Below is a small trained network, with its code and all its weights. Each question gives an input and a target symbol and asks what happens when units are switched off, that is, made to give their printed mean instead of their output.

import numpy as np


def w(rows, s, z=0):
    codes = np.array(rows[::2]) - 128.0
    scale = np.full(codes.shape[1], s)
    scale[-1] = z or s
    return codes * scale


def norm(h):
    return h / np.sqrt((h * h).mean(-1, keepdims=True) + 1e-5)


def f(y):
    return np.maximum(y, 0)


def softmax(a):
    e = np.exp(a - a.max(-1, keepdims=True))
    return e / e.sum(-1, keepdims=True)


def log_softmax(a):
    a = a - a.max(-1, keepdims=True)
    return a - np.log(np.exp(a).sum(-1, keepdims=True))


def net(x, mask):
    ids = ['αβγεζηλμξπστφψω'.index(c) for c in x.split()]
    T = len(ids)
    res = E[ids] + P[:T]
    r = norm(res)
    for j in range(3):
        rows = slice(2 * j, 2 * j + 2)
        q, k, v = (r @ M[0][rows].T for M in (Q, K, V))
        z = softmax(np.where(np.tri(T) > 0, q @ k.T / 2**0.5, -1e9)) @ v
        o = O[0][rows]
        res = res + np.where(mask[j], z, o[:, -1]) @ o[:, :-1]
    y = f(norm(res) @ A[0][:, :-1].T + A[0][:, -1])
    res = res + np.where(mask[3:15], y, B[0][:, -1]) @ B[0][:, :-1]
    return log_softmax(norm(res)[-1] @ U[:, :-1].T + U[:, -1])


Q, K, V, O, A, B = {}, {}, {}, {}, {}, {}
E = w([
[99,130,162,16,92],'α',
[185,35,157,166,121],'β',
[206,137,127,232,82],'γ',
[177,93,152,143,222],'ε',
[134,37,151,75,116],'ζ',
[121,227,12,176,78],'η',
[153,89,61,97,129],'λ',
[178,175,144,100,57],'μ',
[135,127,76,248,169],'ξ',
[191,107,99,113,27],'π',
[57,179,130,57,223],'σ',
[216,168,90,117,152],'τ',
[244,86,66,232,208],'φ',
[80,39,216,158,209],'ψ',
[159,144,144,91,155],'ω',
],0.0011)
P = w([
[120,152,137,147,136],'0',
[138,119,118,96,126],'1',
[255,115,119,140,180],'2',
[130,116,188,122,91],'3',
[125,112,112,102,121],'4',
[125,104,123,179,153],'5',
],0.0067)
Q[0] = w([
[113,76,80,155,176],'h0',
[165,139,136,252,204],'h0',
[92,184,180,135,77],'h1',
[152,185,154,131,119],'h1',
[146,152,194,98,81],'h2',
[154,176,152,200,181],'h2',
],0.024)
K[0] = w([
[24,168,92,165,118],'h0',
[96,6,54,80,86],'h0',
[110,236,176,132,195],'h1',
[198,164,182,126,137],'h1',
[238,140,168,111,159],'h2',
[129,24,77,68,90],'h2',
],0.018)
V[0] = w([
[175,16,196,188,149],'h0',
[31,107,228,86,95],'h0',
[139,98,86,113,114],'h1',
[145,159,124,173,119],'h1',
[67,99,113,101,244],'h2',
[186,191,203,78,158],'h2',
],0.011)
O[0] = w([
[88,194,170,20,194,79],'h0',
[164,255,74,178,155,3],'h0',
[135,145,128,71,90,175],'h1',
[99,118,157,137,172,104],'h1',
[162,197,226,123,76,108],'h2',
[39,172,120,171,85,189],'h2',
],0.0067,0.0069)
A[0] = w([
[46,144,206,102,129,131],'n0',
[138,101,82,58,164,131],'n1',
[31,92,88,114,141,65],'n2',
[150,192,105,143,151,117],'n3',
[162,139,123,198,119,48],'n4',
[49,153,132,159,84,32],'n5',
[106,79,118,148,191,174],'n6',
[53,132,84,78,166,5],'n7',
[188,142,174,83,119,151],'n8',
[144,81,121,114,98,122],'n9',
[80,118,248,255,207,230],'n10',
[114,138,147,112,44,127],'n11',
],0.0094,0.0022)
B[0] = w([
[77,61,89,207,107,236],'n0',
[93,179,184,156,97,180],'n1',
[138,91,180,32,125,219],'n2',
[141,52,167,96,98,151],'n3',
[57,134,143,63,133,179],'n4',
[202,107,71,95,164,167],'n5',
[144,192,114,157,89,209],'n6',
[191,137,156,208,89,167],'n7',
[82,105,46,132,140,191],'n8',
[144,195,156,129,166,238],'n9',
[9,159,194,231,31,253],'n10',
[129,134,152,153,212,218],'n11',
],0.014,0.0047)
U = w([
[149,94,128,57,4,64],'α',
[47,184,66,57,125,85],'β',
[157,175,238,65,87,42],'γ',
[74,66,50,181,195,19],'ε',
[139,49,37,58,108,119],'ζ',
[217,34,113,199,82,97],'η',
[200,139,61,143,213,255],'λ',
[144,164,21,183,72,59],'μ',
[159,45,183,56,165,225],'ξ',
[196,242,145,192,99,42],'π',
[59,135,169,215,53,212],'σ',
[199,112,217,200,186,21],'τ',
[64,36,183,106,139,102],'φ',
[197,193,109,38,104,177],'ψ',
[83,204,185,118,223,88],'ω',
],0.014,0.0025)

Each question gives the input, a string of symbols that net reads in full, and the target symbol t.
The units are the heads (2 rows each of Q, K, V and O) and the neurons (one row each of A and B). Each row of codes is followed by its name. A weight is (code - 128) times the scale printed after its matrix; where a second scale follows, it is the last column's (O, A, B and U).
mask holds one flag per unit, heads first, then neurons. A switched-off unit (its flag False) gives its mean, the last column of its rows in O or B, instead of its output. The means were averaged over made-up inputs and are rounded, as every weight is.
A unit's drop is (log p(t) with every unit on - log p(t) with that unit switched off) / (log p(t) with every unit on - log p(t) with every unit switched off).
The circuit of an input: a set's keep is (log p(t) with only the set's units on - log p(t) with every unit switched off) / (log p(t) with every unit on - log p(t) with every unit switched off). Starting from the 12 units with the biggest drops (on a tie, the unit counted first), units are removed one at a time, each time the one whose removal leaves the highest keep (on an exact tie, the one counted first), for as long as the keep stays at least 0.8.
units of the circuit, in order: the units of the circuit, biggest drop first
most important unit: the unit with the biggest drop
top k neurons: the k neurons with the biggest drops, biggest first
heads that matter: for each layer, one digit per head in row order, 1 if its drop is at least 0.15 and else 0, layers parted by /
input η λ γ ψ ε, target η: units of the circuit, in order => (h0 n10)
input λ ψ η τ β ζ, target β: units of the circuit, in order => (h0 n10 h1)
input ζ ε π, target ε: most important unit => h2
input α ε λ τ ζ μ, target ζ: units of the circuit, in order => (n8 n10 h2 h1)
input α ω ω η φ, target μ: units of the circuit, in order => (h0 n10)
input ξ λ π ψ η π, target η: units of the circuit, in order => (h0 h2)
input η τ ξ, target τ: heads that matter => 110
input ω ω ξ, target ω: heads that matter => 011
input ζ π ξ π λ, target ψ: top 3 neurons => (n10 n0 n3)
input σ π ζ α σ, target π: units of the circuit, in order => (h0 h2 h1 n10)
input σ ω λ π ω, target π: units of the circuit, in order => (h0 h1 h2 n10)
input γ β φ, target β: heads that matter => 100
input σ α β, target α: heads that matter => 110
input λ β ζ ξ ε ω, target ε: top 2 neurons => (n8 n10)
input ω ω η σ ω λ, target ω: most important unit => h1
input ω φ τ, target φ: heads that matter => 100
input π η τ μ γ, target α: heads that matter => 101
input ω η γ γ γ ω, target γ: heads that matter => 001
input η γ α β β π, target β: heads that matter => 101
input μ η η, target η: units of the circuit, in order => (n10)
input α λ ξ, target λ: heads that matter => 010
input ε μ ψ ω α ε, target α: top 3 neurons => (n3 n4 n10)
input τ μ η σ μ λ, target μ: top 2 neurons => (n10 n2)
input σ π ψ γ ω, target π: heads that matter => 111
input μ η η γ ω, target ζ: heads that matter => 101
input σ β φ ε ε, target π: heads that matter => 111
input η ω π α α μ, target α: most important unit => h0
